Below are the code and all the weights of a small trained network. Each question names an input and a target symbol and asks about switching units off, where a switched-off unit gives its printed mean instead of its output.

import numpy as np


def w(rows, s, z=0):
    codes = np.array(rows[::2]) - 128.0
    scale = np.full(codes.shape[1], s)
    scale[-1] = z or s
    return codes * scale


def f(y):
    return np.maximum(y, 0)


def softmax(a):
    e = np.exp(a - a.max(-1, keepdims=True))
    return e / e.sum(-1, keepdims=True)


def log_softmax(a):
    a = a - a.max(-1, keepdims=True)
    return a - np.log(np.exp(a).sum(-1, keepdims=True))


def net(x, mask):
    ids = ['αεζηλξσφ'.index(c) for c in x.split()]
    T = len(ids)
    res = E[ids] + P[:T]
    q, k, v = (res @ M[0].T for M in (Q, K, V))
    z = softmax(np.where(np.tri(T) > 0, q @ k.T / 3**0.5, -1e9)) @ v
    res = res + np.where(mask[0], z, O[0][:, -1]) @ O[0][:, :-1]
    y = f(res @ A[0][:, :-1].T + A[0][:, -1])
    res = res + np.where(mask[1:25], y, B[0][:, -1]) @ B[0][:, :-1]
    return log_softmax(res[-1] @ U[:, :-1].T + U[:, -1])


Q, K, V, O, A, B = {}, {}, {}, {}, {}, {}
E = w([
[166,111,141,185],'α',
[240,5,176,133],'ε',
[226,50,95,80],'ζ',
[80,148,76,97],'η',
[127,194,82,118],'λ',
[104,131,114,146],'ξ',
[105,156,65,92],'σ',
[13,250,49,207],'φ',
],0.016)
P = w([
[163,151,53,106],'0',
[126,184,132,160],'1',
[155,103,112,249],'2',
[98,168,133,94],'3',
[157,98,124,223],'4',
[82,189,118,83],'5',
[128,84,129,187],'6',
[84,135,185,155],'7',
[126,76,154,190],'8',
[79,189,127,81],'9',
[127,89,164,202],'10',
[107,206,133,118],'11',
[120,113,149,192],'12',
],0.014)
Q[0] = w([
[112,238,218,209],'head 1',
[92,212,228,2],'head 1',
[51,2,26,62],'head 1',
],0.0074)
K[0] = w([
[253,155,47,66],'head 1',
[171,177,209,119],'head 1',
[162,166,29,114],'head 1',
],0.006)
V[0] = w([
[69,104,125,147],'head 1',
[242,172,244,114],'head 1',
[145,53,254,133],'head 1',
],0.0081)
O[0] = w([
[46,5,204,204,106],'head 1',
[141,45,133,2,63],'head 1',
[65,64,113,127,2],'head 1',
],0.0066,0.0031)
A[0] = w([
[41,154,110,137,85],'neuron 1',
[129,102,141,138,30],'neuron 2',
[151,219,147,67,3],'neuron 3',
[135,157,110,59,83],'neuron 4',
[161,109,127,106,70],'neuron 5',
[133,142,44,251,102],'neuron 6',
[171,155,215,142,164],'neuron 7',
[114,117,80,84,43],'neuron 8',
[143,108,142,192,46],'neuron 9',
[127,181,111,110,82],'neuron 10',
[150,89,79,182,59],'neuron 11',
[124,155,100,180,143],'neuron 12',
[85,160,198,150,94],'neuron 13',
[58,200,105,125,38],'neuron 14',
[126,95,71,182,103],'neuron 15',
[165,131,60,117,27],'neuron 16',
[80,166,145,70,80],'neuron 17',
[90,97,38,233,213],'neuron 18',
[145,141,169,79,167],'neuron 19',
[122,128,123,162,36],'neuron 20',
[103,162,86,128,205],'neuron 21',
[132,81,66,180,124],'neuron 22',
[93,132,120,121,57],'neuron 23',
[158,153,192,67,167],'neuron 24',
],0.011,0.0044)
B[0] = w([
[162,93,141,204,179],'neuron 1',
[122,106,181,135,136],'neuron 2',
[94,64,68,61,151],'neuron 3',
[35,129,130,132,143],'neuron 4',
[46,147,164,177,146],'neuron 5',
[135,63,147,43,246],'neuron 6',
[77,198,2,124,185],'neuron 7',
[160,200,120,192,135],'neuron 8',
[79,191,146,158,175],'neuron 9',
[124,110,69,137,159],'neuron 10',
[75,116,180,97,170],'neuron 11',
[108,92,81,122,192],'neuron 12',
[189,121,50,215,146],'neuron 13',
[163,78,129,211,194],'neuron 14',
[132,94,169,49,170],'neuron 15',
[191,103,214,93,139],'neuron 16',
[132,168,8,175,148],'neuron 17',
[200,30,177,115,241],'neuron 18',
[89,172,81,125,145],'neuron 19',
[62,62,56,96,139],'neuron 20',
[110,79,208,165,192],'neuron 21',
[75,81,244,90,176],'neuron 22',
[151,84,136,181,136],'neuron 23',
[105,124,50,145,151],'neuron 24',
],0.0069,0.012)
U = w([
[140,126,245,149,99],'α',
[179,73,112,20,172],'ε',
[161,132,121,104,2],'ζ',
[129,148,120,140,134],'η',
[90,114,85,83,39],'λ',
[106,141,122,134,155],'ξ',
[135,142,93,128,91],'σ',
[201,172,99,202,226],'φ',
],0.011,0.0042)

Each question gives the input, a string of symbols that net reads in full, and the target symbol t.
The units are the heads (3 rows each of Q, K, V and O) and the neurons (one row each of A and B). Each row of codes is followed by its name. A weight is (code - 128) times the scale printed after its matrix; where a second scale follows, it is the last column's (O, A, B and U).
mask holds one flag per unit, heads first, then neurons. A switched-off unit (its flag False) gives its mean, the last column of its rows in O or B, instead of its output. The means were averaged over made-up inputs and are rounded, as every weight is.
A unit's drop is (log p(t) with every unit on - log p(t) with that unit switched off) / (log p(t) with every unit on - log p(t) with every unit switched off).
The circuit of an input: a set's keep is (log p(t) with only the set's units on - log p(t) with every unit switched off) / (log p(t) with every unit on - log p(t) with every unit switched off). Starting from the 12 units with the biggest drops (on a tie, the unit counted first), units are removed one at a time, each time the one whose removal leaves the highest keep (on an exact tie, the one counted first), for as long as the keep stays at least 0.8.
circuit, biggest first: the units of the circuit, biggest drop first
unit that matters most: the unit with the biggest drop
k most important neurons: the k neurons with the biggest drops, biggest first
drop of u: that unit's drop, to one decimal
input ε φ ε α α φ, target φ: circuit, biggest first => neuron 14; neuron 1
input ξ ζ φ λ η ε λ λ, target φ: circuit, biggest first => neuron 6; neuron 22; neuron 13
input λ α σ, target ε: circuit, biggest first => neuron 6; neuron 18
input ξ η φ ζ η, target α: circuit, biggest first => neuron 7; neuron 22
input ξ ε φ, target ε: circuit, biggest first => neuron 6
input λ φ α, target ε: circuit, biggest first => neuron 6; neuron 18
input ε α ε ε α ε φ φ σ ζ, target φ: circuit, biggest first => head 1; neuron 6
input ε η ξ φ φ α, target φ: circuit, biggest first => neuron 6; neuron 22
input φ φ η, target ε: 3 most important neurons => neuron 6; neuron 18; neuron 12
input ε φ α σ α α φ ε φ λ σ, target α: 2 most important neurons => neuron 7; neuron 3
input ε α α α φ λ ε, target α: 2 most important neurons => neuron 9; neuron 22
input σ ε φ λ ε ε φ ξ, target φ: drop of neuron 6 => 0.4
input α φ ε ξ η φ ε σ, target φ: drop of neuron 6 => 0.2
input φ η φ α, target φ: drop of neuron 14 => -0.1
input ε φ φ φ ε σ, target φ: unit that matters most => neuron 14
